Below is a small trained network, with its code and all its weights. Each question gives an input and a target symbol and asks what happens when units are switched off, that is, made to give their printed mean instead of their output.

import numpy as np


def w(rows, s, z=0):
    codes = np.array(rows[::2]) - 128.0
    scale = np.full(codes.shape[1], s)
    scale[-1] = z or s
    return codes * scale


def norm(h):
    return h / np.sqrt((h * h).mean(-1, keepdims=True) + 1e-5)


def f(y):
    return y / 2 * (1 + np.tanh(0.7978845608 * (y + 0.044715 * y**3)))


def softmax(a):
    e = np.exp(a - a.max(-1, keepdims=True))
    return e / e.sum(-1, keepdims=True)


def log_softmax(a):
    a = a - a.max(-1, keepdims=True)
    return a - np.log(np.exp(a).sum(-1, keepdims=True))


def net(x, mask):
    ids = ['ΔΘΦβεημξτ'.index(c) for c in x.split()]
    T = len(ids)
    res = E[ids] + P[:T]
    q, k, v = (norm(res) @ M[0].T for M in (Q, K, V))
    z = softmax(np.where(np.tri(T) > 0, q @ k.T / 2**0.5, -1e9)) @ v
    res = res + np.where(mask[0], z, O[0][:, -1]) @ O[0][:, :-1]
    y = f(norm(res) @ A[0][:, :-1].T + A[0][:, -1])
    res = res + np.where(mask[1:13], y, B[0][:, -1]) @ B[0][:, :-1]
    return log_softmax(norm(res)[-1] @ U[:, :-1].T + U[:, -1])


Q, K, V, O, A, B = {}, {}, {}, {}, {}, {}
E = w([
[157,92,126,71],'Δ',
[172,131,134,174],'Θ',
[102,165,157,143],'Φ',
[96,76,94,140],'β',
[143,148,141,163],'ε',
[84,196,96,119],'η',
[144,159,147,174],'μ',
[195,253,74,155],'ξ',
[81,194,95,171],'τ',
],0.021)
P = w([
[224,113,255,142],'0',
[202,92,208,169],'1',
[182,84,180,181],'2',
[169,83,158,184],'3',
[155,82,145,192],'4',
[148,94,143,189],'5',
[144,110,148,183],'6',
],0.0044)
Q[0] = w([
[125,24,24,8],'h1',
[115,72,127,50],'h1',
],0.012)
K[0] = w([
[122,114,254,107],'h1',
[192,114,208,92],'h1',
],0.0097)
V[0] = w([
[238,175,211,33],'h1',
[118,48,254,67],'h1',
],0.0053)
O[0] = w([
[55,118,2,144,156],'h1',
[166,134,227,169,1],'h1',
],0.0084,0.004)
A[0] = w([
[26,135,69,164,252],'n1',
[136,153,161,121,251],'n2',
[111,151,97,192,160],'n3',
[92,163,158,118,208],'n4',
[189,84,91,36,229],'n5',
[42,82,107,180,229],'n6',
[138,96,36,97,242],'n7',
[78,67,167,162,239],'n8',
[11,153,108,73,147],'n9',
[170,161,116,116,105],'n10',
[176,89,135,241,198],'n11',
[151,114,199,23,59],'n12',
],0.011,0.0025)
B[0] = w([
[175,119,124,83,254],'n1',
[182,41,99,69,169],'n2',
[80,121,95,143,221],'n3',
[208,63,121,147,181],'n4',
[66,142,197,107,160],'n5',
[182,112,240,158,190],'n6',
[135,226,145,128,188],'n7',
[255,147,174,116,160],'n8',
[132,7,186,107,199],'n9',
[76,159,98,110,144],'n10',
[94,122,129,76,212],'n11',
[86,178,73,225,138],'n12',
],0.0071,0.0072)
U = w([
[50,185,215,113,153],'Δ',
[58,119,95,136,143],'Θ',
[162,129,200,151,163],'Φ',
[117,154,153,153,42],'β',
[70,109,149,250,116],'ε',
[111,119,117,29,68],'η',
[151,196,90,145,239],'μ',
[33,63,165,137,91],'ξ',
[172,65,34,204,1],'τ',
],0.016,0.0071)

Each question gives the input, a string of symbols that net reads in full, and the target symbol t.
The units are the heads (2 rows each of Q, K, V and O) and the neurons (one row each of A and B). Each row of codes is followed by its name. A weight is (code - 128) times the scale printed after its matrix; where a second scale follows, it is the last column's (O, A, B and U).
mask holds one flag per unit, heads first, then neurons. A switched-off unit (its flag False) gives its mean, the last column of its rows in O or B, instead of its output. The means were averaged over made-up inputs and are rounded, as every weight is.
A unit's drop is (log p(t) with every unit on - log p(t) with that unit switched off) / (log p(t) with every unit on - log p(t) with every unit switched off).
The circuit of an input: a set's keep is (log p(t) with only the set's units on - log p(t) with every unit switched off) / (log p(t) with every unit on - log p(t) with every unit switched off). Starting from the 12 units with the biggest drops (on a tie, the unit counted first), units are removed one at a time, each time the one whose removal leaves the highest keep (on an exact tie, the one counted first), for as long as the keep stays at least 0.8.
circuit, biggest first: the units of the circuit, biggest drop first
unit that matters most: the unit with the biggest drop
k most important neurons: the k neurons with the biggest drops, biggest first
drop when u is switched off: that unit's drop, to one decimal
input Φ μ Θ, target τ: 2 most important neurons	(n5 n6)
input ξ ξ μ τ, target τ: circuit, biggest first	(n1 n9 n5)
input μ Θ Θ, target τ: 2 most important neurons	(n5 n9)
input Θ Φ Φ ε, target ξ: 4 most important neurons	(n11 n7 n1 n4)
input Φ τ μ Θ ξ ξ μ, target μ: circuit, biggest first	(n9)
input ε Φ Φ β μ ξ ε, target Θ: 3 most important neurons	(n11 n6 n1)
input Φ β μ Δ β, target Φ: 2 most important neurons	(n6 n8)
input ξ τ μ, target η: circuit, biggest first	(n11 h1 n6 n8)
input ξ Φ ξ Φ Φ, target Φ: 2 most important neurons	(n6 n1)
input ξ Φ ξ Φ μ, target μ: circuit, biggest first	(h1 n7 n9)
input Φ ξ ξ ε, target μ: 2 most important neurons	(n7 n1)
input ξ Δ μ Θ, target μ: 2 most important neurons	(n7 n9)
input Δ ξ ε ξ η, target η: 3 most important neurons	(n9 n1 n7)
input Φ Φ Φ Φ Δ μ, target ε: 4 most important neurons	(n1 n7 n9 n3)
input Φ Φ Φ μ μ ε, target ξ: unit that matters most	n11
input η Φ ξ ε, target μ: drop when n5 is switched off	0.1
input ξ Δ μ Φ μ η μ, target Θ: drop when n5 is switched off	0.0
input ξ η Φ η Θ, target Θ: drop when n11 is switched off	0.7
input Φ Φ η η Φ Φ ε, target Θ: drop when n11 is switched off	0.1
